Here is a tiny trained network, its code and every weight. The questions are about switching its units off for an input and a class, where a switched-off unit gives its printed mean instead of its output.

import numpy as np


def w(rows, s, z=0):
    codes = np.array(rows[::2]) - 128.0
    scale = np.full(codes.shape[1], s)
    scale[-1] = z or s
    return codes * scale


def norm(h):
    return h / np.sqrt((h * h).mean(-1, keepdims=True) + 1e-5)


def f(y):
    return np.maximum(y, 0)


def log_softmax(a):
    a = a - a.max(-1, keepdims=True)
    return a - np.log(np.exp(a).sum(-1, keepdims=True))


def net(x, mask):
    res = np.array(x, float).reshape(1, 3) / 4 @ E
    u = 0
    for l in range(2):
        y = f(norm(res) @ A[l][:, :-1].T + A[l][:, -1])
        res = res + np.where(mask[u : u + 4], y, B[l][:, -1]) @ B[l][:, :-1]
        u += 4
    return log_softmax(norm(res)[-1] @ U[:, :-1].T + U[:, -1])


A, B = {}, {}
E = w([
[61,158,130,109,138,5,200,154,142],'x0',
[148,184,56,168,55,197,170,154,58],'x1',
[192,185,100,40,194,170,171,92,159],'x2',
],0.0016)
A[0] = w([
[184,119,170,128,119,198,71,96,121,139],'L0N0',
[164,207,113,4,199,115,210,79,178,10],'L0N1',
[102,127,128,190,81,129,88,134,109,146],'L0N2',
[67,79,166,126,145,32,128,114,196,62],'L0N3',
],0.0023,0.0013)
B[0] = w([
[185,122,101,102,138,140,129,73,154,244],'L0N0',
[144,174,72,81,218,249,173,216,193,252],'L0N1',
[124,155,90,124,160,97,166,137,151,212],'L0N2',
[2,111,217,171,149,138,99,130,103,226],'L0N3',
],0.003,0.002)
A[1] = w([
[86,85,222,101,218,145,64,97,187,217],'L1N0',
[88,47,239,138,95,9,45,109,128,5],'L1N1',
[78,4,174,176,128,27,44,95,155,60],'L1N2',
[196,121,116,111,68,186,82,37,68,91],'L1N3',
],0.0026,0.0018)
B[1] = w([
[77,120,214,117,71,40,127,164,109,254],'L1N0',
[234,253,51,206,216,152,52,20,23,199],'L1N1',
[191,247,80,70,224,124,114,43,53,215],'L1N2',
[108,26,142,177,87,87,121,103,181,197],'L1N3',
],0.0038,0.0032)
U = w([
[131,211,140,165,199,55,55,47,33,149],'0',
[192,178,74,41,199,212,166,159,185,143],'1',
[172,52,56,216,38,195,111,95,133,137],'2',
[39,182,71,180,45,81,196,226,58,131],'3',
[91,97,150,98,95,132,111,176,91,1],'4',
[161,41,219,92,105,107,60,84,179,114],'5',
[2,129,224,72,179,59,160,214,173,129],'6',
],0.0094,0.0092)

Each question gives the input, the list of numbers given to net, and the class t.
The units are the neurons (one row each of A and B). Each row of codes is followed by its name. A weight is (code - 128) times the scale printed after its matrix; where a second scale follows, it is the last column's (A, B and U).
mask holds one flag per neuron, layer by layer. A switched-off neuron (its flag False) gives its mean, the last column of its row in B, instead of its output. The means were averaged over made-up inputs and are rounded, as every weight is.
A unit's drop is (log p(t) with every unit on - log p(t) with that unit switched off) / (log p(t) with every unit on - log p(t) with every unit switched off).
The circuit of an input: a set's keep is (log p(t) with only the set's units on - log p(t) with every unit switched off) / (log p(t) with every unit on - log p(t) with every unit switched off). Starting from all 8 units, units are removed one at a time, each time the one whose removal leaves the highest keep (on an exact tie, the one counted first), for as long as the keep stays at least 0.8.
circuit, biggest first: the units of the circuit, biggest drop first
k most important neurons: the k neurons with the biggest drops, biggest first
top k neurons in layer l: the k neurons of layer l with the biggest drops, biggest first
drop of u: that unit's drop, to one decimal
input [0,3,-4], class 3: circuit, biggest first => (L1N1)
input [-2,-4,3], class 6: 2 most important neurons => (L1N0 L1N1)
input [-8,8,6], class 2: 3 most important neurons => (L1N3 L0N1 L1N2)
input [6,4,-8], class 0: circuit, biggest first => (L0N1 L1N1)
input [-2,-8,6], class 6: circuit, biggest first => (L1N0 L1N1)
input [8,5,4], class 1: 3 most important neurons => (L1N0 L0N1 L0N3)
input [-5,7,6], class 2: 2 most important neurons => (L1N3 L1N2)
input [6,2,-5], class 0: 2 most important neurons => (L0N1 L1N1)
input [1,4,2], class 1: circuit, biggest first => (L1N0 L1N1)
input [-6,-4,-1], class 5: top 2 neurons in layer 0 => (L0N0 L0N3)
input [0,-8,8], class 6: 3 most important neurons => (L1N0 L1N1 L1N2)
input [4,1,0], class 6: top 2 neurons in layer 1 => (L1N1 L1N2)
input [6,-7,-7], class 0: drop of L1N1 => 0.2
input [7,-4,-5], class 0: drop of L1N1 => 0.2
input [7,-5,-4], class 0: circuit, biggest first => (L1N1)
input [-2,5,-2], class 2: drop of L1N0 => 0.3
